Here is a tiny trained network, its code and every weight. The questions are about switching its units off for an input and a target symbol, where a switched-off unit gives its printed mean instead of its output.

import numpy as np


def w(rows, s, z=0):
    codes = np.array(rows[::2]) - 128.0
    scale = np.full(codes.shape[1], s)
    scale[-1] = z or s
    return codes * scale


def norm(h):
    return h / np.sqrt((h * h).mean(-1, keepdims=True) + 1e-5)


def f(y):
    return np.maximum(y, 0)


def softmax(a):
    e = np.exp(a - a.max(-1, keepdims=True))
    return e / e.sum(-1, keepdims=True)


def log_softmax(a):
    a = a - a.max(-1, keepdims=True)
    return a - np.log(np.exp(a).sum(-1, keepdims=True))


def net(x, mask):
    ids = ['ΘΞΩγεητψ'.index(c) for c in x.split()]
    T = len(ids)
    res = E[ids] + P[:T]
    u = 0
    for l in range(2):
        q, k, v = (norm(res) @ M[l].T for M in (Q, K, V))
        z = softmax(np.where(np.tri(T) > 0, q @ k.T / 2**0.5, -1e9)) @ v
        res = res + np.where(mask[u], z, O[l][:, -1]) @ O[l][:, :-1]
        u += 1
        y = f(norm(res) @ A[l][:, :-1].T + A[l][:, -1])
        res = res + np.where(mask[u : u + 4], y, B[l][:, -1]) @ B[l][:, :-1]
        u += 4
    return log_softmax(norm(res)[-1] @ U[:, :-1].T + U[:, -1])


Q, K, V, O, A, B = {}, {}, {}, {}, {}, {}
E = w([
[227,54,79,27,150],'Θ',
[214,95,164,191,180],'Ξ',
[9,124,29,184,141],'Ω',
[152,245,254,239,44],'γ',
[198,179,51,154,160],'ε',
[183,21,128,154,107],'η',
[139,115,136,67,91],'τ',
[165,105,136,104,54],'ψ',
],0.0052)
P = w([
[142,6,119,249,129],'0',
[135,107,110,185,135],'1',
[140,123,114,163,135],'2',
[130,134,129,142,136],'3',
[136,145,135,116,135],'4',
[139,150,133,110,136],'5',
[130,147,135,98,143],'6',
[137,148,145,86,145],'7',
[132,149,129,81,153],'8',
[138,149,136,70,145],'9',
],0.0027)
Q[0] = w([
[137,55,167,122,193],'0.h0',
[233,4,101,61,223],'0.h0',
],0.0041)
K[0] = w([
[41,143,136,187,84],'0.h0',
[2,134,29,184,123],'0.h0',
],0.0039)
V[0] = w([
[24,124,50,149,175],'0.h0',
[2,132,82,153,71],'0.h0',
],0.0034)
O[0] = w([
[85,81,107,2,200,52],'0.h0',
[112,38,87,24,43,9],'0.h0',
],0.0036,0.0011)
A[0] = w([
[2,134,80,133,140,201],'0.n0',
[125,153,132,202,207,254],'0.n1',
[86,82,133,19,167,43],'0.n2',
[121,32,120,77,75,220],'0.n3',
],0.0043,0.00092)
B[0] = w([
[123,34,3,91,159,179],'0.n0',
[74,142,110,98,79,252],'0.n1',
[62,226,191,186,157,198],'0.n2',
[70,171,141,120,88,253],'0.n3',
],0.0052,0.0024)
Q[1] = w([
[95,201,86,1,96],'1.h0',
[127,72,233,223,148],'1.h0',
],0.0049)
K[1] = w([
[16,84,13,145,60],'1.h0',
[254,198,191,192,176],'1.h0',
],0.0045)
V[1] = w([
[1,147,108,155,110],'1.h0',
[92,187,178,187,157],'1.h0',
],0.0043)
O[1] = w([
[75,233,57,209,1,3],'1.h0',
[41,179,159,236,151,10],'1.h0',
],0.0039,0.00053)
A[1] = w([
[109,81,147,178,95,4],'1.n0',
[167,165,206,253,171,168],'1.n1',
[156,175,86,138,245,63],'1.n2',
[179,209,132,164,123,100],'1.n3',
],0.0049,0.0025)
B[1] = w([
[137,170,181,157,2,139],'1.n0',
[53,224,137,20,234,254],'1.n1',
[153,19,157,91,75,172],'1.n2',
[87,61,232,199,108,185],'1.n3',
],0.0037,0.0035)
U = w([
[79,186,36,31,118,83],'Θ',
[223,50,153,45,164,243],'Ξ',
[61,92,35,207,187,183],'Ω',
[68,188,195,152,253,140],'γ',
[200,171,93,190,68,70],'ε',
[51,26,203,132,48,2],'η',
[79,210,205,192,120,126],'τ',
[165,52,190,204,43,24],'ψ',
],0.0055,0.002)

Each question gives the input, a string of symbols that net reads in full, and the target symbol t.
The units are the heads (2 rows each of Q, K, V and O) and the neurons (one row each of A and B). Each row of codes is followed by its name. A weight is (code - 128) times the scale printed after its matrix; where a second scale follows, it is the last column's (O, A, B and U).
mask holds one flag per unit, layer by layer, with each layer's heads first. A switched-off unit (its flag False) gives its mean, the last column of its rows in O or B, instead of its output. The means were averaged over made-up inputs and are rounded, as every weight is.
A unit's drop is (log p(t) with every unit on - log p(t) with that unit switched off) / (log p(t) with every unit on - log p(t) with every unit switched off).
The circuit of an input: a set's keep is (log p(t) with only the set's units on - log p(t) with every unit switched off) / (log p(t) with every unit on - log p(t) with every unit switched off). Starting from all 10 units, units are removed one at a time, each time the one whose removal leaves the highest keep (on an exact tie, the one counted first), for as long as the keep stays at least 0.8.
circuit, biggest first: the units of the circuit, biggest drop first
k most important neurons: the k neurons with the biggest drops, biggest first
k most important neurons of layer l: the k neurons of layer l with the biggest drops, biggest first
drop when u is switched off: that unit's drop, to one decimal
input η Θ Θ ψ, target Ξ: circuit, biggest first => (1.h0 0.n2)
input η η η Ξ Θ τ, target Ξ: 3 most important neurons of layer 0 => (0.n2 0.n3 0.n1)
input Ω η ε Ξ ψ Θ η τ ε, target ε: circuit, biggest first => (1.n1 1.h0 1.n3 1.n2)
input Θ Ξ ψ, target γ: circuit, biggest first => (0.h0 1.n1 1.h0)
input Θ η Ξ τ, target γ: 4 most important neurons => (0.n0 0.n1 1.n1 1.n2)
input ε η ε Ξ τ ψ, target γ: 2 most important neurons => (0.n0 0.n1)
input η η Θ ε, target Ξ: 3 most important neurons of layer 0 => (0.n2 0.n3 0.n0)
input Ξ Ξ Θ ε Ω ψ Ξ, target Ξ: circuit, biggest first => (0.h0 0.n2)
input Ξ ε ψ η, target γ: circuit, biggest first => (0.h0 1.n1)
input τ η Θ ψ ψ, target Ξ: circuit, biggest first => (1.h0 0.n1)
input Ω Θ Ξ η Θ ε, target ε: 2 most important neurons => (1.n1 1.n3)
input γ γ Ξ η γ η, target τ: circuit, biggest first => (1.h0 1.n0 1.n1)
input γ η Θ Θ ε, target Ξ: 2 most important neurons => (1.n2 0.n2)
input Θ Θ η, target Ξ: most important neuron of layer 1 => (1.n3)
input Ξ ε γ Ξ τ, target γ: 2 most important neurons of layer 0 => (0.n3 0.n1)
input ψ Ξ ε η, target γ: most important neuron of layer 1 => (1.n1)
input Ξ η Ω Ξ Θ Ω ψ Ξ Θ τ, target τ: 3 most important neurons => (0.n2 1.n1 0.n1)
input γ Ω Ξ γ Ξ Ξ τ, target τ: drop when 0.n2 is switched off => 0.3
input τ γ ψ ε γ η, target τ: drop when 1.h0 is switched off => 0.5
input Ω Θ Θ Ξ, target Ξ: most important neuron => (0.n2)
input Θ Θ τ, target Ξ: drop when 0.h0 is switched off => 0.5
